Here is a tiny trained network, its code and every weight. The questions are about switching its units off for an input and a target symbol, where a switched-off unit gives its printed mean instead of its output.

import numpy as np


def w(rows, s, z=0):
    codes = np.array(rows[::2]) - 128.0
    scale = np.full(codes.shape[1], s)
    scale[-1] = z or s
    return codes * scale


def norm(h):
    return h / np.sqrt((h * h).mean(-1, keepdims=True) + 1e-5)


def f(y):
    return np.maximum(y, 0)


def softmax(a):
    e = np.exp(a - a.max(-1, keepdims=True))
    return e / e.sum(-1, keepdims=True)


def log_softmax(a):
    a = a - a.max(-1, keepdims=True)
    return a - np.log(np.exp(a).sum(-1, keepdims=True))


def net(x, mask):
    ids = ['ΔΩαγζηθπ'.index(c) for c in x.split()]
    T = len(ids)
    res = E[ids] + P[:T]
    u = 0
    for l in range(2):
        q, k, v = (norm(res) @ M[l].T for M in (Q, K, V))
        z = softmax(np.where(np.tri(T) > 0, q @ k.T / 4**0.5, -1e9)) @ v
        res = res + np.where(mask[u], z, O[l][:, -1]) @ O[l][:, :-1]
        u += 1
        y = f(norm(res) @ A[l][:, :-1].T + A[l][:, -1])
        res = res + np.where(mask[u : u + 8], y, B[l][:, -1]) @ B[l][:, :-1]
        u += 8
    return log_softmax(norm(res)[-1] @ U[:, :-1].T + U[:, -1])


Q, K, V, O, A, B = {}, {}, {}, {}, {}, {}
E = w([
[211,140,216,133,253,147,125,94,191,177],'Δ',
[192,202,171,147,149,15,101,12,156,124],'Ω',
[229,226,179,155,172,6,81,105,228,147],'α',
[120,190,127,94,147,127,176,29,21,90],'γ',
[33,192,171,38,206,164,111,74,43,96],'ζ',
[182,92,2,114,162,118,253,149,92,184],'η',
[141,211,170,225,211,120,151,136,70,52],'θ',
[202,253,142,75,102,183,155,176,213,64],'π',
],0.0075)
P = w([
[144,125,118,161,78,207,118,106,122,205],'0',
[127,212,94,119,200,132,18,223,82,237],'1',
[145,75,209,135,130,138,137,181,77,131],'2',
[255,148,77,62,173,167,121,91,78,103],'3',
[65,174,83,118,223,158,58,156,100,181],'4',
[128,59,211,126,126,122,165,167,113,95],'5',
[212,127,95,64,196,124,140,96,122,49],'6',
[44,152,90,131,223,143,98,129,147,137],'7',
[90,47,201,126,115,95,201,147,157,53],'8',
[159,97,100,65,190,112,181,93,177,16],'9',
[28,152,115,168,210,118,133,114,187,95],'10',
],0.0099)
Q[0] = w([
[154,35,147,135,7,112,111,207,91,160],'L0H0',
[119,195,103,106,234,101,128,111,121,153],'L0H0',
[105,168,96,170,164,107,131,124,138,155],'L0H0',
[69,142,149,144,94,144,105,136,118,189],'L0H0',
],0.011)
K[0] = w([
[186,140,156,125,88,167,62,102,64,188],'L0H0',
[105,85,134,121,151,128,188,136,185,1],'L0H0',
[132,119,111,75,113,152,154,120,171,35],'L0H0',
[173,118,66,128,145,178,121,125,133,111],'L0H0',
],0.0093)
V[0] = w([
[179,181,144,148,168,152,205,231,165,73],'L0H0',
[162,139,175,57,106,141,113,126,191,79],'L0H0',
[67,143,147,2,158,92,148,153,197,126],'L0H0',
[108,168,149,104,140,141,34,148,129,160],'L0H0',
],0.0059)
O[0] = w([
[174,90,112,178,157,192,147,163,83,123,255],'L0H0',
[214,131,169,143,109,166,111,118,120,106,209],'L0H0',
[144,103,135,117,104,140,1,147,66,153,215],'L0H0',
[129,122,224,148,98,104,133,146,102,156,199],'L0H0',
],0.0094,0.0032)
A[0] = w([
[120,160,68,73,159,221,96,147,160,108,226],'L0N0',
[178,108,130,170,138,85,254,191,76,45,250],'L0N1',
[180,188,61,47,164,147,79,122,89,168,203],'L0N2',
[110,88,215,148,127,91,212,163,117,158,159],'L0N3',
[159,100,220,134,56,120,106,214,73,122,115],'L0N4',
[121,75,164,215,200,113,136,199,115,144,87],'L0N5',
[64,150,41,139,141,182,61,105,140,218,254],'L0N6',
[154,198,119,164,80,157,46,110,135,114,84],'L0N7',
],0.0057,0.0021)
B[0] = w([
[200,92,137,236,67,78,141,164,71,147,220],'L0N0',
[121,160,183,61,135,108,1,140,114,171,220],'L0N1',
[169,166,100,62,232,152,27,125,156,93,255],'L0N2',
[167,52,14,174,152,145,118,143,140,122,200],'L0N3',
[81,165,55,119,188,92,214,161,209,120,209],'L0N4',
[62,190,111,51,29,72,192,104,157,101,189],'L0N5',
[40,145,69,135,61,108,12,248,168,160,194],'L0N6',
[151,97,146,122,161,147,154,196,90,168,172],'L0N7',
],0.006,0.0064)
Q[1] = w([
[129,159,158,61,90,120,185,130,133,136],'L1H0',
[139,167,131,148,91,167,152,69,121,171],'L1H0',
[53,57,181,74,91,41,196,147,147,120],'L1H0',
[228,113,114,2,167,122,128,108,92,62],'L1H0',
],0.009)
K[1] = w([
[100,153,175,96,157,106,175,129,134,173],'L1H0',
[151,127,174,86,190,130,122,168,74,154],'L1H0',
[95,218,138,141,102,153,214,54,130,254],'L1H0',
[78,7,175,63,72,92,158,112,197,64],'L1H0',
],0.0091)
V[1] = w([
[148,86,215,168,254,51,96,99,90,104],'L1H0',
[216,56,61,144,76,51,100,124,118,178],'L1H0',
[106,80,124,94,157,117,147,230,83,130],'L1H0',
[114,241,154,99,101,90,86,160,90,128],'L1H0',
],0.0076)
O[1] = w([
[77,103,178,124,146,57,161,170,110,133,187],'L1H0',
[57,245,80,86,197,192,164,175,151,149,60],'L1H0',
[70,135,87,143,46,112,163,92,174,173,193],'L1H0',
[117,82,133,187,174,149,158,123,122,64,253],'L1H0',
],0.011,0.006)
A[1] = w([
[68,196,130,143,202,76,232,125,179,115,123],'L1N0',
[58,179,167,49,103,99,32,193,133,174,2],'L1N1',
[81,154,72,229,84,202,98,109,142,125,189],'L1N2',
[133,107,52,182,165,81,179,110,179,64,115],'L1N3',
[194,161,146,8,74,142,134,149,148,199,159],'L1N4',
[203,126,123,75,176,173,92,92,112,112,76],'L1N5',
[135,186,50,64,229,176,114,174,136,122,172],'L1N6',
[2,152,108,93,166,36,171,166,144,133,199],'L1N7',
],0.0085,0.003)
B[1] = w([
[131,60,94,63,65,107,160,151,70,105,183],'L1N0',
[114,167,149,86,213,155,111,40,128,107,187],'L1N1',
[146,97,153,51,119,46,152,169,138,136,172],'L1N2',
[45,139,161,178,133,218,155,115,106,104,187],'L1N3',
[41,164,165,156,146,135,80,55,109,104,149],'L1N4',
[65,188,119,102,72,145,148,164,139,200,176],'L1N5',
[206,41,96,191,162,85,117,142,134,106,254],'L1N6',
[101,202,173,98,2,205,178,50,169,171,229],'L1N7',
],0.01,0.0087)
U = w([
[158,69,174,103,71,35,87,104,133,142,86],'Δ',
[147,127,126,148,213,80,117,238,113,154,179],'Ω',
[89,195,171,126,194,115,62,93,146,158,182],'α',
[143,92,113,220,160,178,162,45,127,63,46],'γ',
[96,125,2,100,137,94,118,113,190,115,165],'ζ',
[75,178,129,121,29,113,176,161,133,169,253],'η',
[197,129,169,32,169,115,216,107,130,106,53],'θ',
[220,155,135,120,69,227,65,135,131,146,97],'π',
],0.01,0.0049)

Each question gives the input, a string of symbols that net reads in full, and the target symbol t.
The units are the heads (4 rows each of Q, K, V and O) and the neurons (one row each of A and B). Each row of codes is followed by its name. A weight is (code - 128) times the scale printed after its matrix; where a second scale follows, it is the last column's (O, A, B and U).
mask holds one flag per unit, layer by layer, with each layer's heads first. A switched-off unit (its flag False) gives its mean, the last column of its rows in O or B, instead of its output. The means were averaged over made-up inputs and are rounded, as every weight is.
A unit's drop is (log p(t) with every unit on - log p(t) with that unit switched off) / (log p(t) with every unit on - log p(t) with every unit switched off).
The circuit of an input: a set's keep is (log p(t) with only the set's units on - log p(t) with every unit switched off) / (log p(t) with every unit on - log p(t) with every unit switched off). Starting from the 12 units with the biggest drops (on a tie, the unit counted first), units are removed one at a time, each time the one whose removal leaves the highest keep (on an exact tie, the one counted first), for as long as the keep stays at least 0.8.
circuit, biggest first: the units of the circuit, biggest drop first
most important unit: the unit with the biggest drop
k most important neurons: the k neurons with the biggest drops, biggest first
top k neurons in layer l: the k neurons of layer l with the biggest drops, biggest first
input ζ η ζ ζ γ, target α: most important unit => L0H0
input θ Δ π α, target π: 3 most important neurons => (L0N3 L1N5 L0N0)
input ζ η ζ ζ ζ α Δ ζ ζ, target γ: circuit, biggest first => (L0H0 L1H0 L0N6)
input Ω θ Δ, target Ω: circuit, biggest first => (L0H0 L1H0 L0N3)
input ζ π π ζ, target π: circuit, biggest first => (L1N5 L0H0)
input ζ α α π θ α ζ α α θ, target Ω: 2 most important neurons => (L0N5 L0N4)
input γ Δ α γ ζ ζ ζ ζ ζ θ α, target η: circuit, biggest first => (L1H0 L1N7)
input ζ ζ π, target γ: circuit, biggest first => (L1H0 L0H0 L0N4 L1N3)
input ζ α γ, target γ: circuit, biggest first => (L1H0 L0H0 L0N3)
input θ η γ π Ω ζ ζ Ω η, target Δ: circuit, biggest first => (L0H0 L1H0 L0N1)
input Ω Ω θ π Δ α π Ω α, target Ω: circuit, biggest first => (L0H0 L1H0 L1N7)
input π α ζ ζ γ, target α: circuit, biggest first => (L0N6 L1N1)
input ζ α Ω α Ω θ γ ζ η, target γ: circuit, biggest first => (L0H0 L1H0 L1N3)
input α Ω ζ ζ α θ ζ α η, target θ: top 3 neurons in layer 0 => (L0N1 L0N5 L0N3)
input α Δ θ ζ ζ η, target θ: top neuron in layer 0 => (L0N5)
input ζ ζ ζ θ, target Δ: circuit, biggest first => (L1H0 L0N1)
input α π ζ η ζ η Ω π α ζ α, target α: circuit, biggest first => (L0H0 L1H0 L1N1)
input θ ζ α π Ω θ Ω η π, target Δ: circuit, biggest first => (L0H0 L1H0)
input α ζ Ω α, target θ: 2 most important neurons => (L0N3 L1N0)
input ζ π α α, target Ω: 2 most important neurons => (L0N5 L0N4)
input α ζ α π, target Ω: most important unit => L1H0
input α ζ ζ, target θ: top 2 neurons in layer 0 => (L0N4 L0N5)
input γ γ ζ ζ η Δ π, target α: 2 most important neurons => (L0N3 L1N4)
input α Δ π η θ ζ, target θ: top 2 neurons in layer 1 => (L1N7 L1N6)
input ζ η π π γ ζ Ω α η η α, target ζ: 2 most important neurons => (L1N6 L1N7)
